
[[ -73  200 -141 -140  187  323  166  263  216  383    4   95  -81  147
   165   26 -270 -308 -196  162 -161  202   34  -21   36]
 [ -42 -225 -168  234  341  202   65  -48  325  148  283 -108  -90  -50
  -164 -262 -256  -24  249  -79 -381  -93  154 -129 -198]
 [-113 -184 -190  182  172  239   13  -14  238    2  163    1 -206 -188
  -164 -144 -102 -144   99 -226 -236  -16  176  134 -251]
 [ 225  604  371 -245 -237  -65   81  181  150 -161 -161  -61  -52   -3
   496  571  188  102 -366  292  147   39 -129  292  -23]
 [  -8 -274  189  -20 -342  -92 -108   30 -271  -94 -210   62  149  135
    40 -207  152   46 -228  -68  210 -179  131  117  143]
 [-316 -461  212  141 -130  -14 -250   44 -285  180 -113  270  -69   13
  -151 -101  205   -2 -326 -208  107   73   24  216 -118]
 [ 180  706 -178   10   88  376  286   39  691 -377  164 -182 -406 -363
   261  320   10 -263 -138   66 -346   52   20  293 -343]
 [ 125  -37  146   95  -50    9  197  -61  214 -294   40 -193   69 -145
   202   -3  -27   80  -54   15  198 -192  -44  -77   80]
 [  68 -190  268  156  -91  -85   97 -120  103 -137   72  -22  102  -47
   202 -138  122  165 -250  143   79 -119 -108  -75   17]
 [ 124  -75  -54   22 -232   62  124  -91   51 -287  -11   71  -38 -187
   138  -48  124 -114 -196  -66  120 -129   53  258  -25]
 [  24 -211 -317   22   68  174   64   -3  -25  161   92  146  -74  -88
  -111    1 -199 -231  141 -190  -48  -76  162  228  -76]
 [  82  496  -74   74  187  336  312  116  399   65   85 -120 -159  -48
   187  182 -177 -261 -239  197 -214   -3 -116 -156  -14]
 [-139 -199  211  -55  154   40   29  234   38  191  -77 -138  137  107
    77   78 -276   94  104  -69  326    4   20 -173  179]
 [-204 -463  202  194  -30   68   38  -36  177 -181   23  -27   42  -94
    55 -464   79   48 -247  -83  132    1   26 -111    9]
 [  66  130 -241  164  432  350  360  -26  633  159  380  -66 -160 -146
   147 -106 -310 -204   -1  202 -415   85  -55 -176 -171]
 [ -86  280  282 -178  207  141  120  332  452   14  -31 -226  -57  -22
   345  291 -193   76  -33  107  152  220  -36  -30   -6]
 [ 297  515   67 -167 -526  -86 -195  115 -469 -116 -376   15  -61  161
   -10  537  248  -69 -153  -74   21 -376  177  492    2]
 [-313 -778  -87  299   44  162   52 -205  117   52  231  407 -122 -283
   -48 -551  142 -179 -402 -134  -37  214  -44  160 -230]
 [  75   -8 -169  -28  -94  161   60   50   50  -47  -29   -3  -35    2
    -1 -111  -81 -185  -13  -83  -73 -131  195  145   -3]
 [ 140  -93  108  191   26  -68   69 -141  -16  158  158   89   30   -6
    74   92   29  100 -141  153 -115 -164 -134  -11  -71]
 [ 271  -23 -200  194   -6   58  247 -223   68  -98  194    0  -15 -210
    27  104  -85  -93   40  -20  -25 -323  -46   61  -24]
 [ 132  -74 -180  209  166  126   61  -71  104   85  165 -143  -18   29
  -183 -126 -223  -33  264  -78 -298 -317  162 -110  -71]
 [-146 -518   32  126   97   61  158  -60   36  192  136  241   54 -125
   111 -162  -90  -70 -233   -7  225  112 -141  -17   37]
 [  78  -50  245  111 -140  -46   99  -85  141 -234   32  -36   27 -117
   215  -27  167  122 -266   98   82 -105  -81   54  -34]
 [ -87   80  209    7  212   73  -84  246  140  245  -20 -224   15  208
   -19   88 -225  138  138   23 -107  -35   97 -182  -10]
 [ -28   66  242  125  128   18 -121  119   64  178   -3 -200    6  198
   -76   30  -81  182   71   37 -216 -158   81 -168  -68]
 [-305 -580   46  109   53  109 -115   64  -45  243   14  186   19   92
  -107 -460  -29  -63 -171 -120  -35  117  132   -1  -49]
 [ 156  120  119  -22 -398  -78  -57  -79 -103 -284 -100  143 -121 -153
   168  220  361  -11 -341  -14   50 -113   21  511 -164]
 [-154 -191  415  222 -122  -69 -147  -10   18 -154  -66  -76   -5    5
     2 -181  257  207 -303  -32   -1  -94   -5  -36  -91]
 [ 155 -166 -100  150 -183   -4   -3 -172 -108 -127   47   63  -15  -76
   -82  -93   96  -34  -27 -107  -99 -295  124  205  -90]
 [-231 -520   91  227  188  104  120  -51  191   68  163   72    8 -174
    21 -265  -90   -2 -141  -85  152   84  -91 -135  -27]
 [ -60    3 -357   46  264  418  318   54  342  284  211  202 -158 -105
   107 -128 -272 -450 -215   86 -218  186  -28  -10  -58]
 [ 143  -99  104  220  -17  -74   62 -146  -74   -7   92  -28   39  -89
   -14  176    6  115   -6  -16   60 -294  -91  -13  -18]
 [-123 -134  138  -61 -121   22 -102  142 -114   22 -146   80  -45  -19
    20  143   48  -17 -122 -161  219   26   74  257  -29]
 [-156 -693  139  301 -109  -13   90 -207  -39 -101   71  159  130 -110
     9 -555  126    8 -361  -61  191  -84  -74 -134   83]
 [-109 -320 -103   76   96  127  -21   49  -23  218   51  100  -22   24
  -119 -134 -158 -107   49 -149  -34  -27  132   60  -46]
 [  73   95  -53   23 -115   32 -196   69 -252  208  -94   64  -85  164
  -189  172   23  -56   35 -108 -243 -216  195  250 -120]
 [-129 -278  196   52  202   34  155   57  204  123  132   47   24 -158
   209  118 -140   76  -94   27  286  152 -174  -43    3]
 [-201 -482  354  240  -37  -86  -80  -46 -125  173    3  134  125  124
     6 -325  133  148 -367   76   55  -38 -108 -185   38]
 [  89  289  -41 -119   76  147  103  227    6  174 -104 -117  -15   75
    56  421 -279 -134  108  -49  131 -115   43   28  118]
 [-113  -37  258 -156   99   78   44  221  403  -88    8 -132  -22  -52
   309  -13  -79  122  -46   50  124  227   66   77  -63]
 [  -3  535   59 -120  468  307  213  391  542  321   82 -345  -80  156
   213  297 -482  -53  165  215 -203  117   13 -310   25]
 [  40  -18  -25   17   -6  108  -12   29  212  -77   60  -54  -72   -5
    41 -172   -3  -15    2   -6 -245  -46  195  150 -152]
 [  85  -14 -152   99   28  116  -39    5  -50  254   66   48  -31  172
  -137 -110  -94 -101   32   16 -373 -189  170   39  -85]
 [-125 -128  372   62   30  -72 -167  134    8   83  -68 -126   38  115
     8   40   16  247  -25  -22   43  -50   45  -47  -45]
 [-201 -584 -282   27  -82  213  -57    0  -19  -14    6  224  -74 -103
  -161 -487  -35 -273  -33 -326    0   55  318  304  -91]
 [-122 -306   97  -47 -266  -13 -249   72 -178   78 -142  218    1  194
   -20 -379  217  -22 -285  -25 -169   35  245  292 -106]
 [-197 -337  304  249  222    0  -14   64   49  153   39 -180   93   22
   -88  -40 -167  199   63 -113  183 -114  -74 -338   72]
 [-184 -526 -236   21 -205  165  -78   19 -236   38 -119  282  -30  -27
  -181 -369   21 -302 -150 -323  109  -22  256  294   18]
 [  62  662  -62 -358 -185  321  207  350  220 -126 -258   17 -203  -68
   389  438  -26 -401 -385   56  171  184   27  360   56]
 [ 124  -77  -79  132 -166   33  -22  -82 -109 -182  -44  -74  -26  -71
  -139    6   22  -35   82 -220    5 -340  164  152  -27]
 [  34  -88  261  -91 -117    4  139  106  222 -259  -96 -188  170   25
   319 -204  -38  108 -135   86  277  -43   50  -98  187]
 [ -34 -182   -4  -91  -52   80  -26  154   -9    4 -113  -74   74  102
     2 -139 -142  -36   98 -144  108  -88  229   68   94]
 [ 195  243  -88  -19 -199   59  -98   72 -145  -59 -149 -125  -43  128
  -124  130   -7  -69  108 -121 -173 -350  264  192  -17]
 [-115 -444 -310  100 -110  179 -130  -46 -156  117   13  248  -92   31
  -269 -454   20 -261  -48 -253 -261  -71  322  274 -142]
 [  -6 -188  -53  167   93  107   44  -36  117   44  111  -39  -14  -16
   -71 -185 -103  -22   43  -56 -145 -141   92  -46  -59]
 [  44  357 -442   57  177  495  352   23  435   22  179  123 -343 -278
   103  112 -152 -543 -235   13 -295  116  -21  184 -186]
 [-139 -369 -116  128  -27  155  -65  -26   50    4   48  112  -74  -21
  -137 -422   18 -132  -87 -163 -188  -20  222  130 -137]
 [ -83   97  -85  -62  173  332  346  148  417  111   88   85  -91 -100
   324  -47 -191 -308 -342  170   33  261 -110  -51   47]
 [-245 -617  100  155  -37   83   -9  -16   50  -46    0   66   89    1
   -27 -590   18  -20 -192 -134  108   16  114  -91   52]
 [  30 -437 -162  291 -107   99  115 -345  214 -256  275  243 -128 -309
    27 -492  238 -118 -292  -22 -268  -50   49  256 -287]
 [-159 -488 -170  463   76   82 -236 -173 -382  452  122  260 -104  101
  -564 -258   19 -119  -27 -249 -425 -285  112  -10 -206]
 [ -79 -240  101  172   38   12  -88  -11  -19   64   48   -6  -45  -24
  -113  -39   -1   69   20 -132  -50 -110   70   47 -118]
 [ -81 -210 -129  -13 -117   75 -160  118 -391  239 -170  171  -27   79
  -241  148  -86 -180   62 -317  132 -148  185  264   19]
 [ -31 -213  198  -24  -56   21  180   63  125  -86  -37  -17  143  -27
   280 -134  -47   19 -239   74  333   15  -75  -96  190]
 [ -68   18   54    5  -83  118   16  123   12 -129 -127  -52  -92 -127
     8  194  -15  -86  -66 -220  231  -66   59  166    0]
 [-257  378  107  -82  459  458  277  390  809   90   91 -267 -208  -60
   320   23 -326 -176 -154  147 -105  410  -42 -248  -65]
 [ -70 -182   42  -21  145  103   96  158  108   85  -18 -143   86   17
    45    9 -290    1  166 -116  231  -49   75 -117  139]
 [ 129  161  493  112  -72 -223 -202   95 -219  265 -121 -221  214  482
    -2   72   45  385  -72  269 -213 -360    2 -312  100]
 [  14  -28  225  -72 -165   10   64  106  123 -279 -139 -150   72  -44
   223  -14   30   77 -121  -35  290  -69   58   60  109]
 [ 300  700 -308 -207   47  301  247  215  191   96  -47 -126 -129   51
   157  467 -307 -336   88   84 -161 -137  104  137   46]
 [-173 -244  373   19 -130  -49 -165  118   -4   33 -120   14   74  200
   103 -318  164  153 -313   80  -18   50   80  -16   -9]]

[ -16    0   26 -258  150   99  -10   69  109  -29  -33   47  185  -26
 -104  108 -107   33 -114  109   93 -203  -91 -172   62 -117   37  151
  -28  164 -140  -49 -149] : 56
[-110  159 -261  226   -6 -173  116  166 -252  159  -49   12  -67  -37
 -160 -143  212   97  -59 -182  114  -79  169   49 -129  286  -26 -145
  -84 -181  152  -20  285] : 40
[  15  -99  -56  -74  115   -9   22  122   99   49    0   97   -3  138
  -27 -290  220   34  -65   24  146 -199  142 -104  -25   12  -85  -27
   66 -207  164  142  -76] : 59
[  92 -246   35   54 -203 -324   19 -336 -382  -97  -40  -51  348   58
  123  908 -492 -334  396  -15  206  377 -305  -52   60   96  208  153
 -253  378  -52 -523 -110] : 33
[  27  -75  -42  -96  239  -47   37  109  123  -25  -31   32   92  133
  -47 -255  106  -20  -86   32  116 -156  147 -118  -10    4 -118  -39
   52 -162  147  101 -125] : 13
[   2  -83   35 -251  250  143   -9  147  246  -15   24   75  146  107
  -55 -332  202    5 -190  147   90 -289  101 -180  -30  -60 -109   29
  102 -199   66  215 -246] : 34
[  11  -70   79    3   17  213  169  119  149  185 -105    5   46   -5
  154  -35  144  112  138  -30  107 -103   -2  -50  252 -213  -43    9
  -25  -16  -34   57  -42] : 53
[  48 -276   81  -57 -111  -52  200  -66 -267 -129  -89  -10  217   42
  145  418 -313 -235  256  -49  192  164 -198  -77 -154  140   44  115
 -107  418   65 -315 -260] : 49
[  23  229   -7   59  264   98   79  163  225  169 -118  -57 -146   47
  -71 -523  218  380 -226 -123  -40 -312  292  -71   38 -170 -152  -55
  159 -348   24  201  296] : 1
[ -18 -108  -40  -75  -17  146  104  200   76  115  -51  119 -112   38
   11 -234  216  112   -8  -38  166 -223   55  -76   26  -33  -33   24
   34   -4  108  115  -42] : 18
[  28  115  147  -75  135  133  -18 -154   58   24  -78 -206  365  -96
   -5  377 -217  -34  -32   52  -61   62 -153  -76  193 -171  117  178
  -93   59 -273 -150    8] : 19
[   8 -226    0  -77 -120  197   99  156  -22   56  -28   93 -131   70
   62 -245  239   -9   13  -64  168 -126   15  -49 -108  104   13   71
   68   29  214  121 -119] : 4
[ 148 -151   31  154 -169 -131  -43 -252 -207    5  -84 -142  -55  113
   88  270 -147 -120  177 -186   81  258  -53   25   56   67  187  149
  -33   45  132 -197  192] : 24
[ -23   98  -29   33   42   87   59  100    5  139  -45   -7  -39    4
  -44 -204  183  176 -113  -74   38 -179  105  -47  -44    9  -14    5
   43 -182   27   81  163] : 62
[  77 -146  -13  -59   50 -202 -138 -271  -70  -88  -32 -136  407   17
  -29  712 -329 -382  195   87  129  315 -237  -45  388  -41  230  166
 -250  204 -109 -304 -144] : 28
[  42 -206  -37   62  -94 -108   92   -1  -87   91  -38   84   29  114
  122  123   51  -52  225  -41  217   21   -2  -47   86    9    2  -22
  -65   -7  131  -86  -48] : 52
[  84 -159   60    1 -315  118  -21 -148 -193   45  -90  -54 -122  -27
   63  365 -155  -28  149 -153  111  134 -226   -1   75    6  290  291
  -60  336  -15 -207  129] : 36
[ -88   39  -44 -129   44  207  -39  135  117  163   28   68  110  -51
  -97  -84  279   67 -146   97   81 -233  -14  -84  117  -40   60   58
  -33 -156  -75  153  -42] : 32
[   8  -90  103  -57   53  108  232  159   57   95  -50  133   30  111
  150 -261  119  204   31   -2  128 -279  105 -158 -190  -79 -200  -51
  111 -106   75   61 -108] : 48
[  26   46   16   91   38  118   90   25  -48   70 -100 -152  -30    0
    2 -179  109   46  -69 -157  -11   -3   87   16  -60   85   19   39
   42 -111   94   45  153] : 71
[  -2 -141  -50   10   93  -54  175  136  -24   17  -57   45   95   93
   55 -119  101  -66   88  -29  177  -63   91  -65  -41   84 -125  -87
  -21  -42  183    9 -150] : 69
[  -6  -22  -58   22  -79 -123 -114 -139  -97  124   42   24  228   15
  -37  405    5  -81   88   73  124   51 -110  -56  199  -13  171   70
 -160  -97  -92 -134   52] : 26
[ -61  -32  -39 -159  122  224  210  367   92   26  -83  119 -155   21
  -61 -552  232  193 -187  -68  122 -379  153 -113 -247   75 -166   -9
  142   32  171  196 -104] : 9
[  28 -166  -67  -43  -56 -189   70   25 -108   17  -37  155   16  109
   21  183 -108   15  158  -20  246  -78  -28 -121   -3   -4    1   27
  -61  149   79 -176  -54] : 45
[  91 -215  -58  -98  -89 -188 -110 -156 -102  -72  -46   29   69   69
  -38  488 -280 -180  174   -7  212  131 -183  -80  229  -37  213  208
 -142  322   -1 -272  -52] : 57
[ -12  -69   31  -55  170   50  136  114   64   33  -16   23  202   93
   51 -210  167  -20  -28   51   95 -147  111 -108 -101   36 -151  -78
   38 -207  106   96 -178] : 64
[ -40  114  -67 -180  144  -60  -76   26  -29  -43    5   36  146  -11
 -223   62  -96   63 -233   59   64 -208  -17 -156 -126   51   54  116
  -15   35  -90  -76   14] : 17
[  -4   81   85 -158  143  182   20   71  124   54  -24    7  101   12
  -52 -176   73  173 -205   51    5 -270   35 -152  -92  -95  -32   96
   93 -114  -79   84   -8] : 31
[  47  -36   80  -14  -27   66  169   75  -53   53  -93   58 -108   79
   76 -167  -22  225   -4 -118   90 -196   60 -119 -224  -29  -74   55
  111   38   66  -39   74] : 10
[  16  100  -26   67  125   42  152  113   24   73 -161  -92  -77  -18
  -30 -159  -11  168  -38 -170   36  -93  109  -24   45  -48  -57   11
   20   26   34  -20  178] : 42
[  27  -38  -17   22   52   50  -27   58   58  123   39   40  -47  160
   -2 -421  365   91 -142   -9   60 -192  202  -72 -136   71  -56  -42
  133 -458  196  230   72] : 47
[  24  -47   79 -203  152  233  -40   51  198    9  -30  -43  125   18
  -44 -131  102  -13 -151   81   28 -151  -14 -116   92  -97   32  140
   51  -54  -29  133 -136] : 11
[  42  -94 -115  185 -100 -436  -28 -288 -386  -42  -34 -112  341   32
   -7  781 -345 -343  306  -57  170  399 -174   23  138  188  192   36
 -299  154   -1 -448   45] : 15
